Below are the code and all the weights of a small trained network. Each question names an input and a target symbol and asks about switching units off, where a switched-off unit gives its printed mean instead of its output.

import numpy as np


def w(rows, s, z=0):
    codes = np.array(rows[::2]) - 128.0
    scale = np.full(codes.shape[1], s)
    scale[-1] = z or s
    return codes * scale


def norm(h):
    return h / np.sqrt((h * h).mean(-1, keepdims=True) + 1e-5)


def f(y):
    return y / 2 * (1 + np.tanh(0.7978845608 * (y + 0.044715 * y**3)))


def softmax(a):
    e = np.exp(a - a.max(-1, keepdims=True))
    return e / e.sum(-1, keepdims=True)


def log_softmax(a):
    a = a - a.max(-1, keepdims=True)
    return a - np.log(np.exp(a).sum(-1, keepdims=True))


def net(x, mask):
    ids = ['ΣΦΩγεζηλμτψ'.index(c) for c in x.split()]
    T = len(ids)
    res = E[ids] + P[:T]
    u = 0
    for l in range(2):
        q, k, v = (norm(res) @ M[l].T for M in (Q, K, V))
        z = softmax(np.where(np.tri(T) > 0, q @ k.T / 4**0.5, -1e9)) @ v
        res = res + np.where(mask[u], z, O[l][:, -1]) @ O[l][:, :-1]
        u += 1
        y = f(norm(res) @ A[l][:, :-1].T + A[l][:, -1])
        res = res + np.where(mask[u : u + 4], y, B[l][:, -1]) @ B[l][:, :-1]
        u += 4
    return log_softmax(norm(res)[-1] @ U[:, :-1].T + U[:, -1])


Q, K, V, O, A, B = {}, {}, {}, {}, {}, {}
E = w([
[131,49,92,126],'Σ',
[194,81,191,107],'Φ',
[125,118,112,110],'Ω',
[154,101,65,83],'γ',
[106,70,145,161],'ε',
[103,118,147,87],'ζ',
[135,103,62,111],'η',
[44,121,105,168],'λ',
[46,123,184,138],'μ',
[118,86,103,206],'τ',
[93,255,134,193],'ψ',
],0.023)
P = w([
[97,41,69,35],'0',
[99,21,126,70],'1',
[88,65,117,49],'2',
[84,27,151,88],'3',
[70,89,95,74],'4',
[80,49,133,94],'5',
[62,99,96,92],'6',
[32,182,20,65],'7',
[53,130,73,88],'8',
[51,123,75,97],'9',
[29,201,2,64],'10',
[88,32,135,116],'11',
],0.0043)
Q[0] = w([
[126,116,210,137],'0.h1',
[39,120,214,249],'0.h1',
[227,244,148,110],'0.h1',
[78,50,104,1],'0.h1',
],0.0072)
K[0] = w([
[93,55,128,100],'0.h1',
[189,176,162,198],'0.h1',
[244,94,140,2],'0.h1',
[16,203,105,40],'0.h1',
],0.0086)
V[0] = w([
[60,23,177,140],'0.h1',
[106,77,91,3],'0.h1',
[9,19,143,53],'0.h1',
[30,154,156,159],'0.h1',
],0.0051)
O[0] = w([
[165,129,21,134,202],'0.h1',
[55,3,161,191,181],'0.h1',
[174,173,152,9,254],'0.h1',
[8,224,109,83,179],'0.h1',
],0.0044,0.0056)
A[0] = w([
[44,96,60,62,184],'0.n1',
[112,235,171,249,152],'0.n2',
[87,92,91,176,102],'0.n3',
[111,176,83,100,3],'0.n4',
],0.011,0.003)
B[0] = w([
[133,66,174,143,251],'0.n1',
[201,247,112,123,159],'0.n2',
[124,147,158,152,150],'0.n3',
[195,73,211,150,133],'0.n4',
],0.014,0.013)
Q[1] = w([
[149,78,209,91],'1.h1',
[52,72,103,74],'1.h1',
[16,181,53,109],'1.h1',
[202,134,11,254],'1.h1',
],0.0086)
K[1] = w([
[96,179,107,234],'1.h1',
[133,252,193,126],'1.h1',
[163,109,8,134],'1.h1',
[153,2,85,51],'1.h1',
],0.0085)
V[1] = w([
[128,210,1,88],'1.h1',
[87,148,157,39],'1.h1',
[142,59,247,49],'1.h1',
[213,132,90,36],'1.h1',
],0.0055)
O[1] = w([
[176,171,177,11,2],'1.h1',
[107,100,207,106,136],'1.h1',
[159,120,191,60,223],'1.h1',
[229,106,181,254,63],'1.h1',
],0.0087,0.0041)
A[1] = w([
[198,103,101,19,134],'1.n1',
[167,26,211,107,213],'1.n2',
[103,97,109,77,3],'1.n3',
[238,92,92,255,77],'1.n4',
],0.0096,0.0054)
B[1] = w([
[1,202,120,92,159],'1.n1',
[198,236,121,138,252],'1.n2',
[101,14,241,145,128],'1.n3',
[11,143,18,8,137],'1.n4',
],0.0085,0.013)
U = w([
[177,50,100,180,74],'Σ',
[161,208,109,157,245],'Φ',
[187,112,193,124,2],'Ω',
[156,114,39,38,21],'γ',
[157,102,155,238,24],'ε',
[85,100,211,73,58],'ζ',
[217,103,61,120,68],'η',
[120,110,90,187,153],'λ',
[27,128,163,118,51],'μ',
[55,129,9,154,146],'τ',
[185,234,63,202,36],'ψ',
],0.013,0.0063)

Each question gives the input, a string of symbols that net reads in full, and the target symbol t.
The units are the heads (4 rows each of Q, K, V and O) and the neurons (one row each of A and B). Each row of codes is followed by its name. A weight is (code - 128) times the scale printed after its matrix; where a second scale follows, it is the last column's (O, A, B and U).
mask holds one flag per unit, layer by layer, with each layer's heads first. A switched-off unit (its flag False) gives its mean, the last column of its rows in O or B, instead of its output. The means were averaged over made-up inputs and are rounded, as every weight is.
A unit's drop is (log p(t) with every unit on - log p(t) with that unit switched off) / (log p(t) with every unit on - log p(t) with every unit switched off).
The circuit of an input: a set's keep is (log p(t) with only the set's units on - log p(t) with every unit switched off) / (log p(t) with every unit on - log p(t) with every unit switched off). Starting from all 10 units, units are removed one at a time, each time the one whose removal leaves the highest keep (on an exact tie, the one counted first), for as long as the keep stays at least 0.8.
units of the circuit, in order: the units of the circuit, biggest drop first
top k neurons: the k neurons with the biggest drops, biggest first
k most important neurons of layer l: the k neurons of layer l with the biggest drops, biggest first
drop when u is switched off: that unit's drop, to one decimal
input ψ η ψ ζ γ γ ψ Σ ψ ψ Σ γ, target Φ: units of the circuit, in order : (1.n2, 1.h1, 1.n1, 0.n2)
input γ Σ τ Ω, target τ: 3 most important neurons of layer 0 : (0.n3, 0.n4, 0.n1)
input γ η τ γ, target τ: units of the circuit, in order : (1.h1, 1.n1)
input Σ γ ζ τ ζ τ Σ, target τ: units of the circuit, in order : (1.h1, 0.n3, 0.n4)
input τ γ τ ε, target τ: most important neuron of layer 0 : (0.n1)
input γ γ γ λ μ γ ψ η, target η: units of the circuit, in order : (0.n2, 1.n2, 0.n4)
input ζ μ Σ τ, target τ: top 2 neurons : (1.n4, 0.n1)
input ψ ε λ γ η γ ζ γ μ η Σ, target Σ: 3 most important neurons of layer 0 : (0.n1, 0.n2, 0.n3)
input γ ψ γ γ μ λ μ Σ Ω, target ζ: top 2 neurons : (0.n2, 0.n3)
input γ μ Φ ψ η ζ τ, target τ: 2 most important neurons of layer 1 : (1.n4, 1.n2)
input μ ψ ψ ε, target Φ: 2 most important neurons of layer 1 : (1.n2, 1.n3)
input μ Σ λ ψ ε τ ζ Σ, target Σ: top 2 neurons : (0.n2, 0.n1)
input Ω η ε γ γ ε γ τ γ, target τ: top 2 neurons : (0.n3, 1.n1)
input γ ζ Φ ε γ Φ τ γ μ, target τ: 3 most important neurons of layer 0 : (0.n3, 0.n1, 0.n4)
input η ε μ μ γ τ ε μ γ μ Ω, target ζ: top neuron : (0.n2)
input Φ Φ ζ γ Φ, target Φ: 2 most important neurons of layer 0 : (0.n1, 0.n4)
input γ ζ ε Σ γ μ μ γ γ μ μ γ, target ζ: drop when 1.n1 is switched off : 0.2
input τ ψ ζ γ γ Σ μ μ ψ γ Ω, target Ω: drop when 0.h1 is switched off : 0.1
input Σ ε ε γ γ ψ γ Φ μ γ Ω, target Ω: drop when 0.n2 is switched off : 0.2
input μ μ γ, target ζ: drop when 1.h1 is switched off : 0.3
input η γ μ γ μ τ τ γ μ, target τ: top neuron : (0.n3)
